Here is a tiny trained network, its code and every weight. The questions are about switching its units off for an input and a class, where a switched-off unit gives its printed mean instead of its output.

import numpy as np


def w(rows, s, z=0):
    codes = np.array(rows[::2]) - 128.0
    scale = np.full(codes.shape[1], s)
    scale[-1] = z or s
    return codes * scale


def norm(h):
    return h / np.sqrt((h * h).mean(-1, keepdims=True) + 1e-5)


def f(y):
    return np.maximum(y, 0)


def log_softmax(a):
    a = a - a.max(-1, keepdims=True)
    return a - np.log(np.exp(a).sum(-1, keepdims=True))


def net(x, mask):
    res = np.array(x, float).reshape(1, 3) / 4 @ E
    u = 0
    for l in range(4):
        y = f(norm(res) @ A[l][:, :-1].T + A[l][:, -1])
        res = res + np.where(mask[u : u + 5], y, B[l][:, -1]) @ B[l][:, :-1]
        u += 5
    return log_softmax(norm(res)[-1] @ U[:, :-1].T + U[:, -1])


A, B = {}, {}
E = w([
[116,57,93,207,184,241],'x0',
[1,181,27,128,184,30],'x1',
[101,48,45,92,153,152],'x2',
],0.0082)
A[0] = w([
[117,150,138,136,130,195,255],'0.n0',
[146,123,145,10,116,99,198],'0.n1',
[199,49,136,116,126,144,145],'0.n2',
[56,153,147,137,155,179,34],'0.n3',
[106,75,97,140,101,136,156],'0.n4',
],0.011,0.0022)
B[0] = w([
[66,125,158,157,153,112,202],'0.n0',
[129,115,98,144,65,245,254],'0.n1',
[145,117,167,110,163,85,250],'0.n2',
[61,153,113,160,113,169,169],'0.n3',
[146,105,174,94,110,116,187],'0.n4',
],0.011,0.0062)
A[1] = w([
[62,134,136,117,123,2,47],'1.n0',
[174,28,144,64,219,104,70],'1.n1',
[163,157,171,171,42,106,180],'1.n2',
[98,178,113,66,89,124,211],'1.n3',
[36,176,52,58,252,83,251],'1.n4',
],0.0096,0.0014)
B[1] = w([
[147,157,61,124,166,151,183],'1.n0',
[108,118,130,88,124,95,194],'1.n1',
[49,177,172,152,122,18,200],'1.n2',
[84,147,1,43,172,152,191],'1.n3',
[211,145,142,169,161,153,254],'1.n4',
],0.0093,0.0078)
A[2] = w([
[150,39,146,140,195,136,143],'2.n0',
[163,91,154,1,171,224,195],'2.n1',
[184,151,204,153,99,109,138],'2.n2',
[156,103,83,133,76,216,31],'2.n3',
[198,112,162,52,166,98,254],'2.n4',
],0.0087,0.0012)
B[2] = w([
[74,165,203,36,144,1,226],'2.n0',
[175,42,58,134,161,90,253],'2.n1',
[162,150,193,185,69,80,204],'2.n2',
[135,138,100,238,41,68,182],'2.n3',
[39,192,89,183,115,116,198],'2.n4',
],0.0068,0.0058)
A[3] = w([
[159,59,158,95,163,131,114],'3.n0',
[78,159,216,219,142,183,108],'3.n1',
[185,111,14,104,121,146,254],'3.n2',
[139,2,116,105,108,131,221],'3.n3',
[124,111,200,135,160,169,91],'3.n4',
],0.0095,0.003)
B[3] = w([
[65,159,247,15,221,152,181],'3.n0',
[51,110,123,190,65,223,225],'3.n1',
[254,105,140,142,102,142,254],'3.n2',
[105,25,128,43,139,66,227],'3.n3',
[231,141,91,24,162,140,169],'3.n4',
],0.0079,0.0065)
U = w([
[132,180,246,184,43,131,67],'0',
[94,204,78,74,81,97,46],'1',
[243,178,64,149,209,156,239],'2',
[206,56,78,99,42,128,46],'3',
[112,75,173,55,188,80,250],'4',
[71,143,126,213,172,240,33],'5',
],0.013,0.0022)

Each question gives the input, the list of numbers given to net, and the class t.
The units are the neurons (one row each of A and B). Each row of codes is followed by its name. A weight is (code - 128) times the scale printed after its matrix; where a second scale follows, it is the last column's (A, B and U).
mask holds one flag per neuron, layer by layer. A switched-off neuron (its flag False) gives its mean, the last column of its row in B, instead of its output. The means were averaged over made-up inputs and are rounded, as every weight is.
A unit's drop is (log p(t) with every unit on - log p(t) with that unit switched off) / (log p(t) with every unit on - log p(t) with every unit switched off).
The circuit of an input: a set's keep is (log p(t) with only the set's units on - log p(t) with every unit switched off) / (log p(t) with every unit on - log p(t) with every unit switched off). Starting from the 12 units with the biggest drops (on a tie, the unit counted first), units are removed one at a time, each time the one whose removal leaves the highest keep (on an exact tie, the one counted first), for as long as the keep stays at least 0.8.
units of the circuit, in order: the units of the circuit, biggest drop first
unit that matters most: the unit with the biggest drop
k most important neurons: the k neurons with the biggest drops, biggest first
top k neurons in layer l: the k neurons of layer l with the biggest drops, biggest first
drop when u is switched off: that unit's drop, to one decimal
input [-3,3,-8], class 1: units of the circuit, in order -> (1.n3; 0.n2)
input [1,3,-5], class 5: unit that matters most -> 2.n1
input [4,7,5], class 2: 2 most important neurons -> (1.n4; 0.n1)
input [-7,-1,-4], class 1: 2 most important neurons -> (1.n3; 1.n2)
input [-3,0,7], class 3: 2 most important neurons -> (0.n1; 2.n3)
input [-8,4,6], class 3: units of the circuit, in order -> (0.n1; 3.n2; 1.n2)
input [8,5,7], class 4: top 2 neurons in layer 0 -> (0.n4; 0.n1)
input [-5,4,8], class 3: top 3 neurons in layer 0 -> (0.n1; 0.n2; 0.n0)
input [-2,-6,1], class 0: 2 most important neurons -> (1.n3; 1.n2)
input [-4,1,1], class 3: 2 most important neurons -> (0.n1; 3.n2)
input [-7,1,-7], class 1: 2 most important neurons -> (1.n3; 1.n4)
input [0,3,-6], class 2: 2 most important neurons -> (0.n1; 1.n0)
input [2,4,-7], class 5: top 2 neurons in layer 0 -> (0.n3; 0.n2)
input [1,2,3], class 2: units of the circuit, in order -> (1.n4)
input [-6,-3,1], class 3: drop when 2.n0 is switched off -> 0.1
input [-3,-5,1], class 0: drop when 1.n2 is switched off -> 0.6
input [-3,-1,2], class 3: drop when 1.n2 is switched off -> 0.0
input [0,-6,1], class 4: top 2 neurons in layer 2 -> (2.n1; 2.n3)
